[187 154 112 107] : div
[142 182 105  95] : Dopal
[ 88 101 175 108] : fud
[132  87 105 104] : Mup
[182 103 148 137] : Sapaf
[166  98 151 125] : ruze
[160  98 123 115] : Bofid
[171 141  91 125] : vira
[141 174 164 117] : Lus
succ: [87] : [105]
find: [187 154 112 107] : div
rev: [105 182] : Dopal

[103 142 132 119 142 138 137 131 119 142 139 137  99 115 122 108]  Tere
[ 97  68  95  97 126 102 142 132 119 142 138 137  99 114 120 108]  rasan
[105  74  97 100 141 112 150 139 133 111 134 130  95 108 107 109]  botoz
rev: [150 112] : botoz
succ: [112] : [150]
rev: [108  95 130 134 111 133 139] : botoz
then: [102 142 132 119 142 138 137] : [ 99 114]
then: [ 97 100 141 112 150 139] : [133 111]

[ 91 122 107 173 130 154 153 128  82 112 138 127 129 116  93] = Bube
[109  90 155 161 191 171 122  63 171 150 150 180  99 150  91] = vak
[ 83 117 157 103  64  87 106 187 165  86 175 174 164 165 148] = zelom
[104  86 179 149 181 162 111  81 155 170 146  96 109 173 104] = bepu
dup zelom:  : [165]
succ: [181] : [162]
find: [ 91 122 107 173 130 154 153 128  82 112 138 127 129 116  93] : Bube
succ: [106] : [187]
rev: [174 175  86 165] : zelom
succ: [83] : [117]

[118 128 124 119 157 131] = pidod
[131  82 120 144 148 143] = tir
[118 144  82 120  96 130] = nebop
[118 128 124 119 157 107] = Gil
[118 128 131 119  74 131] = sus
find: [118 128 124 119 157 107] : Gil
then: [ 82 120 144] : [148 143]
rev: [144 118] : nebop
dup sus:  : [131]

[131 131 139 137 138 122 122 134 125 128 142 130 134 125 129 124 125 132
 119 116 132 122 133 126 137 130 126 118 126 127 131 133 122 136 132 127
 128 120 122 137 137 126 132 129 134 133 123] -> Tor
[137 110 124 147 138 142 120 111 120 141 149 130 112 150 112 124 125 133
  72 131 129 135 137 101 133 107 136 118 127 122 145 139 104 139 132 127
 133 113 134 122 126 137 117 129 124 106 123] -> poked
[137 140 127 166 138 122 124 126 131 128 148 130 134 135 129 124 133 132
 117 127 132 122 137 126 137 140 126 137 126 127 143 133 122 139 138 123
 101 113 134 137 126 132 132 116 135 133 122] -> benev
[122 124 125 131 132 122  99 131 120 117 148 130 135 125 129 124 125 125
 117 116 132 122 142 122 137 148 171 118 135 127 143 133 122 139 118 127
 128 113 134 137 116 107 132 114 134 133  94] -> Suku
[137 131 127 149 138 108 120 129 120 128 148 130 130 125 121 120 128 136
 117 116 132 122 137 126 137 131 123 123 126 131 143 115 122 139 132 127
 126 113 134 137 126 126 132 129 134 133 131] -> fugus
[151 130  95  95 150 125 120  99  86 119 165 122 137 127 131 135 113 105
  99 116 150  97 138 126 140 114 143 103 127  99 143 134 127 138 130 126
 146 118 110 137 126 126 132 135 137 140 137] -> lizoz
then: [122 124 126 131] : [128 148]
find: [122 124 125 131 132 122  99 131 120 117 148 130 135 125 129 124 125 125
 117 116 132 122 142 122 137 148 171 118 135 127 143 133 122 139 118 127
 128 113 134 137 116 107 132 114 134 133  94] : Suku
find: [151 130  95  95 150 125 120  99  86 119 165 122 137 127 131 135 113 105
  99 116 150  97 138 126 140 114 143 103 127  99 143 134 127 138 130 126
 146 118 110 137 126 126 132 135 137 140 137] : lizoz
find: [137 110 124 147 138 142 120 111 120 141 149 130 112 150 112 124 125 133
  72 131 129 135 137 101 133 107 136 118 127 122 145 139 104 139 132 127
 133 113 134 122 126 137 117 129 124 106 123] : poked
succ: [103] : [127]
then: [127 128 113 134 137 116] : [107 132]
find: [137 131 127 149 138 108 120 129 120 128 148 130 130 125 121 120 128 136
 117 116 132 122 137 126 137 131 123 123 126 131 143 115 122 139 132 127
 126 113 134 137 126 126 132 129 134 133 131] : fugus

[ 99 105 131 112 111] -> nir
[164 164 107 164 164] -> rok
[107 185 138  88 157] -> niv
[ 79 107 118 105 138] -> Lasuz
succ: [112] : [111]
then: [105 131] : [112 111]
succ: [99] : [105]
find: [164 164 107 164 164] : rok
dup rok:  : [164]
rev: [105 118] : Lasuz

[113  93 194 138  90 170 130 113 121 151 155 156 146  93 157 110 136  87
  92 109  67 101 125 148  72 112  69 176 146] = vur
[148 131 128 104 113 136  97 103 162 133 114 123 109 136 127 105 157 129
 138 153 128 140 105 127 130 156 137 121 114] = bapu
[147 143 113  99 143 123  95 108 165 114 108 119 107 148 114 108 156 148
 137 140 145 153  96 113 141 145 149 110 116] = vodam
[142 143  92 138 148  78 144 143 103 129 109  90 120 138 119 149  96 144
 158 147 157 133 149 131 161 147 152  97 102] = bemo
[116 160  83 128 165 103 142 155 133  97 120 120 130 156  96 153 127 162
 149 121 175 150 128 101 169 113 170  97 143] = Bige
then: [149 131] : [161 147]
rev: [144  78 148 138] : bemo

[ 72 167  93  73  78 168 166 101 162 168 159 152 151 148 170 101 182 152
 161  82 144 160 183 132 126 161 172 152 167  76 169  73 154 127 182]  vaf
[171 155 179 116  75 155 184 116 157  92 111  95 171 168 163 127 163 129
 155 141  78  98 155 181 116  82  77 181  87 157  74 176 120 175 125]  goba
[171 172 119  80 127 118 154 106  92 171 111 157 168  95  85 134 147 110
 158 149 162  97  83 141  79 110  72 167  94  73  78 168 166 101 162]  Vogol
[140 105 113  92 147 166 143 159  74 152  86 118 140 169 167 152 173 109
  77 112 172 123 120 125  97 175 119 178 109 130  93 102  76 151  80]  ruv
[171 172 119  80 127 118 154 106 117  96 143  77  74  87  85 134 147 110
 158 149 162 100 104 116 127 137 101 159 143  93 166 135 109 158 146]  gefuv
rev: [162 101 166 168  78  73  94 167  72] : Vogol
rev: [168 171  95 111  92 157] : goba
find: [ 72 167  93  73  78 168 166 101 162 168 159 152 151 148 170 101 182 152
 161  82 144 160 183 132 126 161 172 152 167  76 169  73 154 127 182] : vaf
then: [ 96 143] : [77 74]
succ: [105] : [113]
rev: [169 140] : ruv
find: [171 172 119  80 127 118 154 106  92 171 111 157 168  95  85 134 147 110
 158 149 162  97  83 141  79 110  72 167  94  73  78 168 166 101 162] : Vogol

[157 162 100 135 144  91 123 155  85 104 161  95 142 154 130 134] -> mito
[100 147 166 136 127 105 127 115 103 109 152 142 105 105 107 143] -> ribis
[168 139  66 149 109 110 149 140 112 138 151  86 139 156 142 151] -> Fik
[118 161 146 154 100 101 152 116  94 113 159 143 101 114 106 155] -> Nud
[144 126 107  98  95 133  89 155  85 117 126 129 151 157 143  96] -> dufe
succ: [114] : [106]
succ: [94] : [113]
succ: [159] : [143]
then: [100 147 166 136 127] : [105 127]
find: [157 162 100 135 144  91 123 155  85 104 161  95 142 154 130 134] : mito
succ: [117] : [126]

[133 104  97 158 136 140 141 169 103 143]  nufo
[125 128 106 123 145 141 140 143 125 112]  kep
[137  93 102 106 122 113 148 175 124 144]  mefo
[131 111  93 144 147 131 155 171  93 131]  bamu
[125 128 106 123 145 141 140 108 164  98]  gos
[ 89 118  90 151 156 140 120 139 149 135]  lesoz
[116 118 113 161 139 114 131 142 121 142]  lol
[125 128 106 123 145 141 140 143 125 116]  mem
then: [156 140 120] : [139 149]
find: [125 128 106 123 145 141 140 143 125 116] : mem
succ: [122] : [113]
then: [ 93 102 106 122 113 148 175] : [124 144]
find: [125 128 106 123 145 141 140 108 164  98] : gos

[132 119 100 122 123] = tati
[154 120 119 113  98] = Lada
[ 74 142 142 108 143] = vuna
[164 142 142 108 143] = tazer
[122 106 161 129 182] = kiro
[133 118  82 124 134] = rozo
[132 119 124 108 132] = mabi
[141 119 100 122 119] = Faf
find: [132 119 100 122 123] : tati
dup Faf:  : [119]
then: [118  82] : [124 134]

[119 148  96 123 102 147 142 118  67] : Zuta
[184 123 110 173 119 120 138 141 188] : papo
[123 110 173 117 120 138 142 138 139] : Sakir
[111 136 175 169 157 120 138 141 188] : dus
[136  63 117 169 138 157 120 129 135] : dob
find: [184 123 110 173 119 120 138 141 188] : papo
then: [169 157 120 138] : [141 188]
then: [136 175 169 157 120 138] : [141 188]
then: [123 110 173 119 120 138] : [141 188]

